Here is a tiny trained network, its code and every weight. The questions are about switching its units off for an input and a class, where a switched-off unit gives its printed mean instead of its output.

import numpy as np


def w(rows, s, z=0):
    codes = np.array(rows[::2]) - 128.0
    scale = np.full(codes.shape[1], s)
    scale[-1] = z or s
    return codes * scale


def f(y):
    return y / 2 * (1 + np.tanh(0.7978845608 * (y + 0.044715 * y**3)))


def log_softmax(a):
    a = a - a.max(-1, keepdims=True)
    return a - np.log(np.exp(a).sum(-1, keepdims=True))


def net(x, mask):
    res = np.array(x, float).reshape(1, 4) / 4 @ E
    y = f(res @ A[0][:, :-1].T + A[0][:, -1])
    res = res + np.where(mask, y, B[0][:, -1]) @ B[0][:, :-1]
    return log_softmax(res[-1] @ U[:, :-1].T + U[:, -1])


A, B = {}, {}
E = w([
[108,94,186,168,99,163,160,169,98,97,166,164],'x0',
[56,100,63,92,207,132,115,137,18,148,146,122],'x1',
[104,177,140,49,149,131,211,48,203,111,36,168],'x2',
[107,128,115,205,143,66,144,82,125,121,137,247],'x3',
],0.012)
A[0] = w([
[96,178,123,148,131,106,198,53,192,80,88,255,254],'neuron 0',
[194,183,124,69,135,182,123,143,140,133,85,52,188],'neuron 1',
[95,32,185,147,139,155,82,83,69,90,137,132,97],'neuron 2',
[101,66,92,195,147,115,21,195,55,149,205,148,244],'neuron 3',
[183,120,91,103,119,116,100,126,150,173,178,85,123],'neuron 4',
[103,90,114,116,131,177,73,154,53,93,176,77,164],'neuron 5',
[205,120,234,156,73,110,130,165,235,105,101,144,115],'neuron 6',
],0.0092,0.0018)
B[0] = w([
[252,116,109,106,130,39,203,44,94,99,116,152,254],'neuron 0',
[88,243,131,61,101,208,22,44,170,215,82,34,208],'neuron 1',
[106,135,114,153,132,103,167,145,140,179,161,188,162],'neuron 2',
[177,44,177,206,158,18,103,208,20,250,229,94,234],'neuron 3',
[162,174,154,141,151,104,67,78,102,123,120,57,162],'neuron 4',
[128,44,54,143,152,155,192,196,166,191,85,90,198],'neuron 5',
[126,172,230,164,78,176,164,153,195,25,255,118,233],'neuron 6',
],0.0088,0.019)
U = w([
[184,156,203,146,56,173,146,143,217,30,188,119,202],'0',
[35,66,89,47,171,200,185,185,123,191,97,92,83],'1',
[194,146,110,75,177,83,222,31,118,116,94,204,108],'2',
[170,59,125,197,145,96,74,195,57,214,189,97,185],'3',
[128,188,106,2,132,168,34,146,164,142,82,41,4],'4',
],0.0095,0.002)

Each question gives the input, the list of numbers given to net, and the class t.
The units are the neurons (one row each of A and B). Each row of codes is followed by its name. A weight is (code - 128) times the scale printed after its matrix; where a second scale follows, it is the last column's (A, B and U).
mask holds one flag per neuron, in row order. A switched-off neuron (its flag False) gives its mean, the last column of its row in B, instead of its output. The means were averaged over made-up inputs and are rounded, as every weight is.
A unit's drop is (log p(t) with every unit on - log p(t) with that unit switched off) / (log p(t) with every unit on - log p(t) with every unit switched off).
The circuit of an input: a set's keep is (log p(t) with only the set's units on - log p(t) with every unit switched off) / (log p(t) with every unit on - log p(t) with every unit switched off). Starting from all 7 units, units are removed one at a time, each time the one whose removal leaves the highest keep (on an exact tie, the one counted first), for as long as the keep stays at least 0.8.
units of the circuit, in order: the units of the circuit, biggest drop first
unit that matters most: the unit with the biggest drop
top k neurons: the k neurons with the biggest drops, biggest first
drop when u is switched off: that unit's drop, to one decimal
input [-8,-6,-3,6], class 0: unit that matters most : neuron 6
input [8,2,6,-3], class 2: units of the circuit, in order : (neuron 6; neuron 3)
input [-5,-5,-4,8], class 0: units of the circuit, in order : (neuron 6; neuron 5)
input [4,2,1,-2], class 1: units of the circuit, in order : (neuron 3; neuron 0; neuron 6)
input [-4,6,2,-1], class 1: units of the circuit, in order : (neuron 0; neuron 3; neuron 1)
input [-6,-5,6,-1], class 0: top 2 neurons : (neuron 6; neuron 1)
input [-5,-6,-2,-5], class 4: top 3 neurons : (neuron 1; neuron 0; neuron 4)
input [6,6,7,-7], class 4: top 2 neurons : (neuron 1; neuron 3)
input [-6,-4,0,-1], class 4: top 2 neurons : (neuron 1; neuron 0)
input [7,-3,-2,5], class 0: top 3 neurons : (neuron 6; neuron 5; neuron 4)
input [-2,-3,1,-6], class 4: drop when neuron 1 is switched off : 0.4
input [-7,4,-2,-5], class 4: drop when neuron 1 is switched off : 0.3
input [3,1,0,8], class 2: drop when neuron 0 is switched off : 1.1
input [3,1,4,-4], class 4: top neuron : (neuron 6)
